Below is a small trained network, with its code and all its weights. Each question gives an input and a target symbol and asks what happens when units are switched off, that is, made to give their printed mean instead of their output.

import numpy as np


def w(rows, s, z=0):
    codes = np.array(rows[::2]) - 128.0
    scale = np.full(codes.shape[1], s)
    scale[-1] = z or s
    return codes * scale


def f(y):
    return y / 2 * (1 + np.tanh(0.7978845608 * (y + 0.044715 * y**3)))


def softmax(a):
    e = np.exp(a - a.max(-1, keepdims=True))
    return e / e.sum(-1, keepdims=True)


def log_softmax(a):
    a = a - a.max(-1, keepdims=True)
    return a - np.log(np.exp(a).sum(-1, keepdims=True))


def net(x, mask):
    ids = ['αγδεηθλμξπστφψ'.index(c) for c in x.split()]
    T = len(ids)
    res = E[ids] + P[:T]
    r = res
    for j in range(3):
        rows = slice(4 * j, 4 * j + 4)
        q, k, v = (r @ M[0][rows].T for M in (Q, K, V))
        z = softmax(np.where(np.tri(T) > 0, q @ k.T / 4**0.5, -1e9)) @ v
        o = O[0][rows]
        res = res + np.where(mask[j], z, o[:, -1]) @ o[:, :-1]
    y = f(res @ A[0][:, :-1].T + A[0][:, -1])
    res = res + np.where(mask[3:15], y, B[0][:, -1]) @ B[0][:, :-1]
    return log_softmax(res[-1] @ U[:, :-1].T + U[:, -1])


Q, K, V, O, A, B = {}, {}, {}, {}, {}, {}
E = w([
[186,165,161,115,225,150,71,178,135,129,142,111],'α',
[77,58,151,72,90,93,51,61,89,102,169,126],'γ',
[86,84,164,162,131,146,105,227,74,187,129,118],'δ',
[102,218,93,143,176,196,176,140,107,127,198,71],'ε',
[57,168,83,132,193,7,102,140,119,172,193,143],'η',
[117,56,69,143,96,150,103,189,175,87,61,99],'θ',
[121,127,151,176,172,156,2,154,138,102,152,83],'λ',
[157,156,106,124,156,118,157,59,41,118,132,103],'μ',
[147,157,165,207,100,84,108,133,129,189,164,111],'ξ',
[83,17,125,152,213,144,155,138,60,106,170,139],'π',
[115,90,128,34,80,110,144,107,76,239,162,81],'σ',
[218,146,114,99,127,216,140,119,129,184,164,104],'τ',
[143,141,59,134,220,75,141,160,135,99,80,90],'φ',
[137,84,122,167,173,92,104,57,171,159,212,44],'ψ',
],0.017)
P = w([
[102,186,204,141,148,170,160,78,155,178,39,105],'0',
[118,185,178,123,116,176,140,109,147,183,86,107],'1',
[121,165,106,183,119,162,116,95,93,177,56,83],'2',
[150,155,180,112,130,123,141,135,125,143,102,68],'3',
[132,152,71,166,86,180,94,138,88,170,104,85],'4',
[145,144,128,125,121,92,139,151,99,123,117,62],'5',
[190,134,110,137,101,103,135,135,95,125,120,79],'6',
[153,130,84,119,61,174,84,198,106,142,170,78],'7',
[180,124,53,180,116,45,136,134,55,96,111,65],'8',
[209,117,155,85,80,75,128,199,105,88,188,65],'9',
[190,109,7,183,63,86,87,180,47,86,129,80],'10',
[226,103,137,91,82,19,158,209,87,43,190,63],'11',
[228,98,29,156,54,82,108,199,67,85,170,76],'12',
],0.011)
Q[0] = w([
[150,164,127,155,153,94,106,102,92,111,98,33],'h1',
[168,129,153,125,137,136,84,146,128,134,204,121],'h1',
[118,146,222,78,135,100,192,128,187,127,121,177],'h1',
[139,133,86,130,155,89,129,205,75,137,146,32],'h1',
[177,171,110,122,138,103,85,169,139,172,170,66],'h2',
[113,130,128,117,132,135,145,119,148,60,125,190],'h2',
[147,162,159,134,106,119,187,95,177,83,80,195],'h2',
[123,111,178,123,153,117,144,140,118,133,131,49],'h2',
[121,175,128,116,119,144,116,115,252,125,142,214],'h3',
[141,109,38,166,122,142,60,95,108,158,122,106],'h3',
[115,158,141,127,138,86,167,72,142,115,92,120],'h3',
[153,84,135,86,135,98,72,139,114,134,146,7],'h3',
],0.012)
K[0] = w([
[104,84,69,122,86,139,140,193,113,116,183,124],'h1',
[178,97,78,132,106,53,164,134,91,111,73,108],'h1',
[68,126,119,162,144,170,120,63,137,151,48,145],'h1',
[215,78,91,137,99,104,67,146,74,93,186,86],'h1',
[100,51,144,136,58,156,173,105,127,52,119,180],'h2',
[118,187,135,127,138,145,148,88,133,233,71,122],'h2',
[82,130,169,151,167,127,112,128,158,254,92,110],'h2',
[91,126,57,146,127,124,97,128,88,66,129,142],'h2',
[55,128,194,127,172,166,188,65,133,174,31,182],'h3',
[172,123,181,81,103,109,164,213,119,88,211,140],'h3',
[86,124,118,143,121,189,86,156,141,150,104,163],'h3',
[189,119,60,199,112,97,150,198,19,86,188,133],'h3',
],0.0096)
V[0] = w([
[173,132,79,85,157,179,194,226,97,137,65,159],'h1',
[80,125,179,103,92,127,53,168,63,51,82,171],'h1',
[110,105,154,242,222,194,131,131,92,85,172,168],'h1',
[79,103,212,14,132,131,159,114,52,193,163,145],'h1',
[167,185,121,143,163,135,104,110,63,144,254,144],'h2',
[167,114,136,152,108,121,47,87,119,81,162,121],'h2',
[148,156,140,12,70,140,94,57,46,95,65,110],'h2',
[145,172,123,148,104,106,97,160,168,157,131,72],'h2',
[64,227,132,170,114,115,195,121,103,83,117,160],'h3',
[127,62,175,251,56,120,173,176,100,184,145,94],'h3',
[51,48,42,122,145,62,137,97,113,89,70,110],'h3',
[152,154,111,148,135,48,84,162,91,205,131,224],'h3',
],0.0078)
O[0] = w([
[149,82,125,86,198,142,168,171,89,115,52,141,52],'h1',
[95,116,118,118,105,171,2,167,84,149,116,107,67],'h1',
[185,90,82,194,146,141,85,122,114,106,165,154,145],'h1',
[117,84,113,69,131,121,125,113,84,159,177,114,157],'h1',
[107,146,184,132,179,162,149,89,111,119,165,144,155],'h2',
[131,141,139,139,119,176,82,78,117,156,107,122,175],'h2',
[190,137,154,143,101,80,130,62,75,120,40,138,127],'h2',
[104,209,146,144,152,125,149,118,218,129,81,76,100],'h2',
[79,195,81,125,116,149,125,151,68,49,127,158,69],'h3',
[73,108,172,168,80,149,173,162,99,144,157,160,254],'h3',
[102,78,50,164,133,102,141,67,108,160,107,99,116],'h3',
[106,175,101,114,161,88,112,138,144,211,119,218,149],'h3',
],0.0095,0.0055)
A[0] = w([
[88,122,137,137,144,93,199,151,153,75,75,108,143],'n1',
[68,169,200,159,183,145,158,165,141,142,121,156,100],'n2',
[83,124,77,137,110,83,113,113,136,154,126,134,49],'n3',
[181,194,130,119,166,176,140,91,103,192,204,110,131],'n4',
[158,177,136,143,108,115,123,139,130,180,158,95,146],'n5',
[174,140,138,128,119,172,161,201,47,128,100,163,214],'n6',
[92,105,118,98,130,124,57,169,89,129,89,133,203],'n7',
[46,83,154,180,126,133,68,107,193,70,142,121,253],'n8',
[115,93,103,99,121,158,70,153,116,116,163,127,106],'n9',
[131,255,161,123,114,97,137,114,149,150,74,64,110],'n10',
[115,71,148,107,76,47,88,170,137,111,129,179,169],'n11',
[148,158,83,155,160,122,153,106,90,96,111,103,136],'n12',
],0.0069,0.004)
B[0] = w([
[106,100,72,91,89,188,103,97,93,171,200,210,150],'n1',
[162,3,66,135,70,152,88,151,164,117,95,126,182],'n2',
[132,31,119,180,133,221,126,134,95,112,144,105,160],'n3',
[113,78,218,136,180,116,102,129,72,88,85,169,254],'n4',
[97,191,136,67,171,64,158,120,162,63,179,132,229],'n5',
[122,95,135,137,124,86,156,149,109,96,10,189,217],'n6',
[168,182,134,162,225,105,177,119,67,155,138,101,189],'n7',
[104,211,144,153,162,142,128,176,121,178,86,117,223],'n8',
[131,204,161,151,199,74,117,173,188,57,135,94,179],'n9',
[57,46,21,67,119,181,111,43,195,25,150,138,227],'n10',
[172,152,64,110,176,190,66,117,110,102,94,122,192],'n11',
[116,158,183,193,148,74,184,143,120,147,160,112,160],'n12',
],0.0061,0.0077)
U = w([
[211,120,145,69,178,99,76,150,195,105,118,180,91],'α',
[124,114,145,118,101,168,40,108,126,115,123,127,68],'γ',
[160,139,169,148,149,105,158,203,112,170,155,146,232],'δ',
[111,187,129,107,106,136,150,165,98,17,139,119,25],'ε',
[138,183,64,102,177,134,110,112,159,170,149,231,171],'η',
[110,97,117,147,93,145,132,172,171,136,64,99,94],'θ',
[129,169,175,134,168,138,98,147,181,139,117,99,83],'λ',
[153,156,150,136,98,80,108,96,99,89,90,145,159],'μ',
[98,115,141,127,58,89,82,159,170,99,141,253,173],'ξ',
[164,64,101,147,138,217,117,140,109,108,184,150,47],'π',
[98,100,154,60,124,106,133,154,144,137,124,102,24],'σ',
[218,98,147,81,132,153,122,140,193,123,124,191,138],'τ',
[178,167,61,122,120,108,171,164,172,133,92,95,253],'φ',
[152,95,152,164,79,121,139,120,203,127,174,139,108],'ψ',
],0.0054,0.0033)

Each question gives the input, a string of symbols that net reads in full, and the target symbol t.
The units are the heads (4 rows each of Q, K, V and O) and the neurons (one row each of A and B). Each row of codes is followed by its name. A weight is (code - 128) times the scale printed after its matrix; where a second scale follows, it is the last column's (O, A, B and U).
mask holds one flag per unit, heads first, then neurons. A switched-off unit (its flag False) gives its mean, the last column of its rows in O or B, instead of its output. The means were averaged over made-up inputs and are rounded, as every weight is.
A unit's drop is (log p(t) with every unit on - log p(t) with that unit switched off) / (log p(t) with every unit on - log p(t) with every unit switched off).
The circuit of an input: a set's keep is (log p(t) with only the set's units on - log p(t) with every unit switched off) / (log p(t) with every unit on - log p(t) with every unit switched off). Starting from the 12 units with the biggest drops (on a tie, the unit counted first), units are removed one at a time, each time the one whose removal leaves the highest keep (on an exact tie, the one counted first), for as long as the keep stays at least 0.8.
units of the circuit, in order: the units of the circuit, biggest drop first
most important unit: the unit with the biggest drop
k most important neurons: the k neurons with the biggest drops, biggest first
which heads matter: for each layer, one digit per head in row order, 1 if its drop is at least 0.15 and else 0, layers parted by /
input λ ε π π ε φ θ λ, target φ: units of the circuit, in order -> [h2 h3 n4]
input θ ψ φ δ, target φ: units of the circuit, in order -> [h2 h3]
input π ξ σ γ δ δ ε, target μ: units of the circuit, in order -> [h2 n4]
input α ξ ε μ ξ λ σ α ψ σ, target ψ: units of the circuit, in order -> [h1 h3]
input ε ψ ψ θ δ σ μ τ η ε η σ ε, target σ: which heads matter -> 100
input π α μ ε λ γ ψ π ε α λ, target α: units of the circuit, in order -> [h3]
input ψ ψ σ δ σ γ λ σ ψ δ θ θ, target θ: units of the circuit, in order -> [h3 h1]
input α δ π, target δ: which heads matter -> 100
input γ ξ η ψ λ ψ α σ π ψ, target π: units of the circuit, in order -> [h3 h2]
input θ ε η, target φ: which heads matter -> 010
input γ σ ξ ε ε, target ε: which heads matter -> 001
input τ δ ψ ψ η φ, target η: units of the circuit, in order -> [h3 n1]
input μ δ μ α ψ σ μ π μ, target π: which heads matter -> 111
input μ η η λ ε ψ τ γ μ σ, target μ: most important unit -> h2
input η λ τ λ φ α π μ δ δ γ ε τ, target μ: which heads matter -> 010
input ψ π σ λ δ γ ξ δ η μ α, target μ: which heads matter -> 010
input ψ ε η η λ δ λ, target λ: which heads matter -> 110
input π ξ π η θ σ ψ φ θ μ ψ, target φ: units of the circuit, in order -> [h2 n4]
input δ ξ ξ δ σ λ ξ σ ψ ε λ ξ η, target ξ: units of the circuit, in order -> [h3 h1]
input π η π π η η, target η: units of the circuit, in order -> [h3]
input φ ξ θ μ θ, target φ: units of the circuit, in order -> [h2 n4]
input λ θ π δ μ, target δ: units of the circuit, in order -> [n10 h3 n11]
input γ ψ δ δ λ γ π δ σ, target δ: which heads matter -> 101
input π ξ σ θ λ π ψ τ τ φ γ μ, target μ: which heads matter -> 010
input η σ ψ η φ θ η η φ ε, target φ: units of the circuit, in order -> [h2 h3]
input π ψ θ μ ψ η ε δ φ π δ μ, target δ: units of the circuit, in order -> [n10 h3]
input λ π η δ δ, target δ: most important unit -> n7
input π γ δ ε γ, target μ: which heads matter -> 011
input π ψ α μ ψ λ η α δ ψ, target δ: 2 most important neurons -> [n10 n8]
input η π τ σ π μ δ μ δ η φ η, target η: 2 most important neurons -> [n1 n4]
